Below is a small trained network, with its code and all its weights. Each question gives an input and a class and asks what happens when units are switched off, that is, made to give their printed mean instead of their output.

import numpy as np


def w(rows, s, z=0):
    codes = np.array(rows[::2]) - 128.0
    scale = np.full(codes.shape[1], s)
    scale[-1] = z or s
    return codes * scale


def norm(h):
    return h / np.sqrt((h * h).mean(-1, keepdims=True) + 1e-5)


def f(y):
    return np.maximum(y, 0)


def log_softmax(a):
    a = a - a.max(-1, keepdims=True)
    return a - np.log(np.exp(a).sum(-1, keepdims=True))


def net(x, mask):
    res = np.array(x, float).reshape(1, 8) / 4 @ E
    u = 0
    for l in range(3):
        y = f(norm(res) @ A[l][:, :-1].T + A[l][:, -1])
        res = res + np.where(mask[u : u + 4], y, B[l][:, -1]) @ B[l][:, :-1]
        u += 4
    return log_softmax(norm(res)[-1] @ U[:, :-1].T + U[:, -1])


A, B = {}, {}
E = w([
[125,120,129,131,128,122,126,124,124,124],'x0',
[195,134,112,76,255,68,27,190,111,127],'x1',
[37,177,6,238,165,186,161,99,61,112],'x2',
[127,129,126,127,128,126,128,127,127,130],'x3',
[126,125,132,133,127,125,123,127,131,120],'x4',
[176,100,93,130,108,237,11,68,180,134],'x5',
[127,122,123,129,127,118,125,125,128,120],'x6',
[129,126,118,126,125,121,128,128,131,123],'x7',
],0.0083)
A[0] = w([
[172,34,136,164,30,245,235,70,145,115,123],'0.n0',
[111,207,140,131,108,188,108,93,70,11,254],'0.n1',
[101,220,206,173,117,19,147,193,80,64,60],'0.n2',
[252,133,157,126,119,166,110,25,143,53,5],'0.n3',
],0.0032,0.0023)
B[0] = w([
[119,155,100,135,123,51,129,44,173,178,253],'0.n0',
[39,87,106,87,169,88,195,48,186,205,229],'0.n1',
[172,117,146,84,104,128,104,39,2,248,197],'0.n2',
[201,62,221,109,94,94,83,136,44,189,168],'0.n3',
],0.0073,0.0037)
A[1] = w([
[61,121,156,83,25,99,254,135,108,120,137],'1.n0',
[99,164,167,144,155,49,184,172,128,146,164],'1.n1',
[140,81,215,97,18,135,151,122,139,170,3],'1.n2',
[81,168,114,183,154,167,48,60,132,71,106],'1.n3',
],0.008,0.0058)
B[1] = w([
[151,44,183,164,136,188,77,209,105,95,255],'1.n0',
[128,132,112,117,179,160,172,78,161,39,217],'1.n1',
[96,111,107,9,63,150,98,108,113,65,199],'1.n2',
[134,82,92,77,130,149,193,195,100,171,196],'1.n3',
],0.012,0.0077)
A[2] = w([
[17,138,115,207,240,85,188,142,85,27,51],'2.n0',
[195,101,235,79,150,64,200,105,170,49,109],'2.n1',
[60,139,100,105,2,132,137,58,150,196,3],'2.n2',
[174,110,184,91,77,83,51,120,212,169,78],'2.n3',
],0.0074,0.0035)
B[2] = w([
[200,193,163,149,69,128,83,99,136,99,254],'2.n0',
[23,126,44,96,167,75,178,153,171,210,251],'2.n1',
[118,146,124,124,112,56,117,7,254,149,193],'2.n2',
[168,203,201,239,101,122,94,159,50,114,227],'2.n3',
],0.013,0.0066)
U = w([
[38,24,177,42,123,149,146,187,133,67,167],'0',
[131,113,175,251,94,220,182,136,103,56,174],'1',
[134,106,197,97,25,111,48,40,166,134,1],'2',
[66,73,72,175,125,165,188,36,187,205,136],'3',
[58,153,106,70,216,37,180,163,165,185,139],'4',
[204,231,98,115,184,105,147,68,83,52,189],'5',
[181,155,197,165,128,117,50,202,44,182,114],'6',
[142,86,29,93,205,204,110,181,70,182,141],'7',
],0.02,0.0014)

Each question gives the input, the list of numbers given to net, and the class t.
The units are the neurons (one row each of A and B). Each row of codes is followed by its name. A weight is (code - 128) times the scale printed after its matrix; where a second scale follows, it is the last column's (A, B and U).
mask holds one flag per neuron, layer by layer. A switched-off neuron (its flag False) gives its mean, the last column of its row in B, instead of its output. The means were averaged over made-up inputs and are rounded, as every weight is.
A unit's drop is (log p(t) with every unit on - log p(t) with that unit switched off) / (log p(t) with every unit on - log p(t) with every unit switched off).
The circuit of an input: a set's keep is (log p(t) with only the set's units on - log p(t) with every unit switched off) / (log p(t) with every unit on - log p(t) with every unit switched off). Starting from all 12 units, units are removed one at a time, each time the one whose removal leaves the highest keep (on an exact tie, the one counted first), for as long as the keep stays at least 0.8.
units of the circuit, in order: the units of the circuit, biggest drop first
top k neurons: the k neurons with the biggest drops, biggest first
top k neurons in layer l: the k neurons of layer l with the biggest drops, biggest first
drop when u is switched off: that unit's drop, to one decimal
input [4,8,8,-1,6,-2,3,-7], class 5: units of the circuit, in order => 2.n0
input [1,6,-7,3,-2,0,-7,-7], class 4: top 2 neurons => 2.n1, 1.n0
input [7,5,5,-6,0,0,6,-5], class 5: top 2 neurons => 2.n0, 1.n0
input [-1,5,-6,4,-6,0,3,2], class 4: top 3 neurons => 2.n1, 1.n0, 2.n0
input [-2,2,-8,1,-1,0,4,0], class 4: top 3 neurons => 2.n1, 1.n0, 2.n0
input [6,1,1,1,3,-2,7,5], class 5: top 2 neurons => 2.n0, 1.n2
input [-5,-2,5,-8,-1,0,8,-4], class 1: top 2 neurons => 2.n1, 2.n0
input [0,0,1,-3,6,-7,-7,-4], class 1: top 2 neurons => 1.n0, 2.n0
input [7,8,-5,4,-8,0,-7,-5], class 4: top 3 neurons => 2.n1, 1.n0, 2.n0
input [-7,-3,-8,7,-6,0,1,2], class 0: top 2 neurons => 1.n2, 2.n0
input [-5,3,-5,6,8,2,6,-8], class 6: top 2 neurons => 2.n3, 1.n1
input [5,1,4,3,-1,4,4,-4], class 7: top 2 neurons in layer 0 => 0.n0, 0.n2
input [5,2,6,5,-1,-6,-6,8], class 5: top 2 neurons in layer 2 => 2.n0, 2.n3
input [7,7,-7,-5,1,3,6,0], class 6: units of the circuit, in order => 2.n3
input [-2,1,-8,2,5,5,0,-4], class 6: top 2 neurons in layer 2 => 2.n3, 2.n2
input [4,6,-5,4,7,0,-8,-6], class 4: top 2 neurons in layer 2 => 2.n1, 2.n0
input [-6,6,-6,-5,-5,8,6,2], class 6: drop when 2.n3 is switched off => 0.1
input [-5,7,2,1,6,-1,8,0], class 5: drop when 1.n0 is switched off => 0.4
input [3,-6,-8,0,7,-2,3,8], class 0: drop when 1.n0 is switched off => 0.2
input [-6,7,2,-6,2,-3,-7,1], class 5: drop when 2.n0 is switched off => 0.5
input [2,-2,2,6,6,-3,-1,8], class 1: units of the circuit, in order => 1.n0
